Questions about the matrix below.
1) Report the second smallest entry.
2) Report the top-left entry.
3) Report the third entry from the end, reading row by row.
4) Report the entry just right of 107.
5) Report the second entry on the diagonal from the top-right corner.
6) Report the third entry, reading row by row.
7) Report the bottom-right entry.
8) Report the largest entry in the first row.
114,67,76,111,95,104,112,111,108,119,90
96,148,73,93,75,93,109,79,125,104,78
123,62,110,110,96,105,75,71,71,92,114
115,108,125,80,103,148,61,118,74,95,127
121,66,93,95,69,96,69,111,84,92,129
90,73,86,107,88,74,101,122,87,74,105
75,114,106,124,69,128,113,145,120,117,101
85,105,91,85,94,108,102,105,62,87,118
103,99,71,90,96,97,137,119,106,95,128
108,67,97,113,129,96,132,88,81,66,128
94,113,133,136,101,123,124,112,126,60,93
74,79,89,115,82,113,122,108,118,87,81
1) 61
2) 114
3) 118
4) 88
5) 104
6) 76
7) 81
8) 119

101   94  112   91  127  100  137   90  123   74   71
105  110  146  121  129   90  108   92   76  114  102
102   96  116   87  130   90  137   93  117   79   71
105  104  103  118  111  122  134   79  134   64   93
100   96  112   91  125  103  137   89  123   74   68
101   96  112   91  127  100  137   90  123   74   68
105  110  146  121  129   90  105   92   76  114  102
106  109  146  121  129   90  105   92   76  114  102
100   96  112   91  127  100  137   92  123   74   68
105  105  103  118  111  122  134   79  134   64   96
106  104  103  118  111  122  134   79  134   64   96
105  105  107  118  111  122  134   78  134   64   96
105  108  146  118  129   90  108   92   76  114   99
105  109  146  121  129   90  105   92   76  114  102
105  109  146  118  129   90  108   93   76  114   99
103  104  103  112  114  122  134   79  134   69   89
The smallest entry in the first row? 71
The second entry on the diagonal from the top-right corner is 114
The top-left entry is 101
The third entry on the diagonal from the top-right corner: 117
The last entry, reading row by row? 89
The second-last entry, reading row by row? 69
The entry in the bottom-left corner? 103
The fourth entry from the end, reading row by row? 79
The second entry in reading order is 94
The 3rd entry, reading row by row? 112
The largest entry in the first row? 137

data =
[[ 82 110 112 101 102 120  94  78  83  55]
 [120  98 105 117 100  81 102 140 110 111]
 [ 96 122 127  91 103 115  77 131  98 157]
 [105  82 107 104 115 120 108 121  94 149]
 [121  98 106 117  99  77 102 139 110 114]
 [120  93 105 114 101  88 107 136 108 117]
 [119  90 106 112 102  95 108 134 107 119]
 [ 93 100 108 130  91 141  97  91  83  52]]
Read off the smallest entry in the last column.
52
The 5th-last entry, reading row by row -> 141
The 1st entry in reading order is 82
The top entry of the column that holds the smallest entry is 55
Read off the entry directly below 99.
101
The entry just right of 103: 115
The bottom-left entry: 93
The second entry on the diagonal from the top-right corner is 110
Read off the largest entry in the last column.
157
Read off the second largest entry.
149
Read off the third entry on the main diagonal.
127
The entry just left of 131 -> 77
The entry directly above the largest entry: 111
Read off the 2nd entry on the main diagonal.
98
The entry just left of 55 -> 83
Read off the entry just left of 141.
91
Read off the second entry in reading order.
110
Read off the entry just left of 139.
102
Read off the third entry from the end, reading row by row.
91
Read off the largest entry in the first row.
120
The fourth entry in reading order is 101
The third entry in reading order is 112
Read off the entry directly above 131.
140
The entry just left of 90: 119

[ 90 134  97 112 115 143 101  68 105  83 134 134 111 112 115 112]
Find the entry just right of 101.
Answer: 68
The entry just left of the smallest entry: 101

m = 64,108,70,71,97,133,91,65,71,87,94,132,56,46,71,115
The minimum: 46
The entry just right of the smallest entry: 71

grid =
144,70,131,75,100,89,65,95,84,141,121,67,135,78
67,121,75,130,134,144,136,132,120,81,84,121,80,136
119,99,110,102,87,70,97,71,76,115,129,110,112,103
60,128,77,132,80,115,126,102,142,61,82,135,66,105
74,140,91,126,79,142,118,144,146,65,83,138,62,78
84,66,87,99,140,73,91,64,62,119,66,52,130,131
71,132,63,133,136,119,140,120,115,93,56,134,96,137
63,119,84,91,105,92,112,98,127,65,97,137,58,109
75,140,95,137,80,137,121,134,151,65,75,136,59,90
Indices start at 1.
Read off the entry in the top-left corner.
A: 144
Read off the entry just left of the smallest entry.
A: 66
Read off the entry at row 3, column 2.
A: 99
Read off the entry at row 3, column 3.
A: 110
The entry just right of the largest entry is 65
Read off the entry in row 2 and column 1.
A: 67
The bottom entry of the column that holds the smallest entry is 136
The entry in row 1 and column 2 is 70
Read off the entry at row 1, column 3.
A: 131
Read off the entry directly below 128.
A: 140
Read off the entry directly above the largest entry.
A: 127
The bottom-left entry: 75
The entry directly below the smallest entry is 134
The entry in the top-right corner -> 78
The entry in the bottom-right corner: 90
Read off the entry directly above 146.
A: 142
Read off the entry just right of the smallest entry.
A: 130
Read off the smallest entry.
A: 52
The top entry of the column that holds the smallest entry -> 67
Read off the largest entry.
A: 151
Read off the entry at row 3, column 1.
A: 119
The top entry of the column that holds the largest entry is 84
The entry directly above 76: 120

X =
[[ 65  64 114 149 118  75  78]
 [ 73 112  95  78 100 118 129]
 [101  90  94  75 121  88  58]
 [126 128  98  49  89 130 110]]
Give the second entry on the diagonal from the top-right corner.
118
The entry directly above the smallest entry: 75
The top-left entry: 65
The entry directly below 149 is 78
Give the fifth-last entry, reading row by row.
98
Give the entry directly below 65.
73
The last entry, reading row by row: 110
The entry just left of 128 is 126
Give the fourth-last entry, reading row by row.
49
Give the entry just right of the largest entry.
118
Give the entry directly below 64.
112

W = 58,84,94,128,102,104,58,118,120,126,119,103,100,66,94
Read off the 2nd entry.
84
The 4th entry -> 128
The 3rd entry from the left is 94
Read off the entry just right of 120.
126

127	67	66	106	59	61	67	98
Read off the 2nd entry from the right.
A: 67
The second entry from the left -> 67
The third entry from the left -> 66

B = 120,58,79,126,100,102,87,129,90,93,78,84,77,115
Which number is the third entry from the right?
A: 84
Which number is the first entry?
A: 120
Which number is the first entry from the right?
A: 115
Which number is the 3rd entry from the left?
A: 79
